Here is a tiny trained network, its code and every weight. The questions are about switching its units off for an input and a class, where a switched-off unit gives its printed mean instead of its output.

import numpy as np


def w(rows, s, z=0):
    codes = np.array(rows[::2]) - 128.0
    scale = np.full(codes.shape[1], s)
    scale[-1] = z or s
    return codes * scale


def f(y):
    return np.maximum(y, 0)


def log_softmax(a):
    a = a - a.max(-1, keepdims=True)
    return a - np.log(np.exp(a).sum(-1, keepdims=True))


def net(x, mask):
    res = np.array(x, float).reshape(1, 4) / 4 @ E
    y = f(res @ A[0][:, :-1].T + A[0][:, -1])
    res = res + np.where(mask, y, B[0][:, -1]) @ B[0][:, :-1]
    return log_softmax(res[-1] @ U[:, :-1].T + U[:, -1])


A, B = {}, {}
E = w([
[222,198,165,51],'x0',
[154,24,176,79],'x1',
[20,133,87,1],'x2',
[37,163,232,132],'x3',
],0.0098)
A[0] = w([
[96,68,93,146,16],'N0',
[43,61,84,218,79],'N1',
[206,186,171,51,121],'N2',
[132,213,144,124,135],'N3',
[119,153,225,186,148],'N4',
[63,149,238,114,64],'N5',
[197,91,7,120,92],'N6',
[149,1,223,77,36],'N7',
[80,220,132,169,229],'N8',
[130,200,50,163,6],'N9',
[116,123,88,88,95],'N10',
[176,129,185,188,106],'N11',
[198,103,134,222,81],'N12',
[56,133,89,38,205],'N13',
],0.016,0.0018)
B[0] = w([
[107,155,163,110,184],'N0',
[105,150,222,100,254],'N1',
[64,157,218,108,221],'N2',
[147,125,165,128,178],'N3',
[95,107,73,125,204],'N4',
[63,40,104,154,219],'N5',
[74,23,113,166,235],'N6',
[254,127,140,158,234],'N7',
[217,103,129,151,210],'N8',
[217,110,146,130,195],'N9',
[117,162,101,138,177],'N10',
[114,164,91,105,203],'N11',
[112,189,63,104,232],'N12',
[131,193,38,116,254],'N13',
],0.025,0.015)
U = w([
[143,175,21,109,34],'0',
[123,42,64,140,255],'1',
[247,110,103,135,179],'2',
[120,157,164,97,32],'3',
],0.015,0.002)

Each question gives the input, the list of numbers given to net, and the class t.
The units are the neurons (one row each of A and B). Each row of codes is followed by its name. A weight is (code - 128) times the scale printed after its matrix; where a second scale follows, it is the last column's (A, B and U).
mask holds one flag per neuron, in row order. A switched-off neuron (its flag False) gives its mean, the last column of its row in B, instead of its output. The means were averaged over made-up inputs and are rounded, as every weight is.
A unit's drop is (log p(t) with every unit on - log p(t) with that unit switched off) / (log p(t) with every unit on - log p(t) with every unit switched off).
The circuit of an input: a set's keep is (log p(t) with only the set's units on - log p(t) with every unit switched off) / (log p(t) with every unit on - log p(t) with every unit switched off). Starting from the 12 units with the biggest drops (on a tie, the unit counted first), units are removed one at a time, each time the one whose removal leaves the highest keep (on an exact tie, the one counted first), for as long as the keep stays at least 0.8.
circuit, biggest first: the units of the circuit, biggest drop first
unit that matters most: the unit with the biggest drop
k most important neurons: the k neurons with the biggest drops, biggest first
drop when u is switched off: that unit's drop, to one decimal
input [0,3,1,-5], class 1: circuit, biggest first -> [N6]
input [0,7,3,-5], class 2: 2 most important neurons -> [N7 N5]
input [2,-3,-6,8], class 1: 2 most important neurons -> [N5 N13]
input [-8,-1,-2,7], class 3: 4 most important neurons -> [N1 N6 N0 N13]
input [-3,6,-6,5], class 0: 2 most important neurons -> [N12 N4]
input [-5,8,6,7], class 2: 3 most important neurons -> [N7 N6 N12]
input [7,5,-2,5], class 3: 2 most important neurons -> [N2 N6]
input [-2,4,-4,-1], class 0: 2 most important neurons -> [N12 N8]
input [4,-8,7,0], class 2: 3 most important neurons -> [N8 N9 N12]
input [6,1,-7,-2], class 0: 2 most important neurons -> [N12 N1]
input [5,-2,-1,-5], class 1: 2 most important neurons -> [N6 N1]
input [-6,-2,-3,-5], class 3: drop when N1 is switched off -> 1.4
input [-7,-5,6,1], class 3: drop when N1 is switched off -> 3.9
input [-6,-2,-8,8], class 0: drop when N12 is switched off -> 4.8
input [2,-7,6,-6], class 2: unit that matters most -> N9
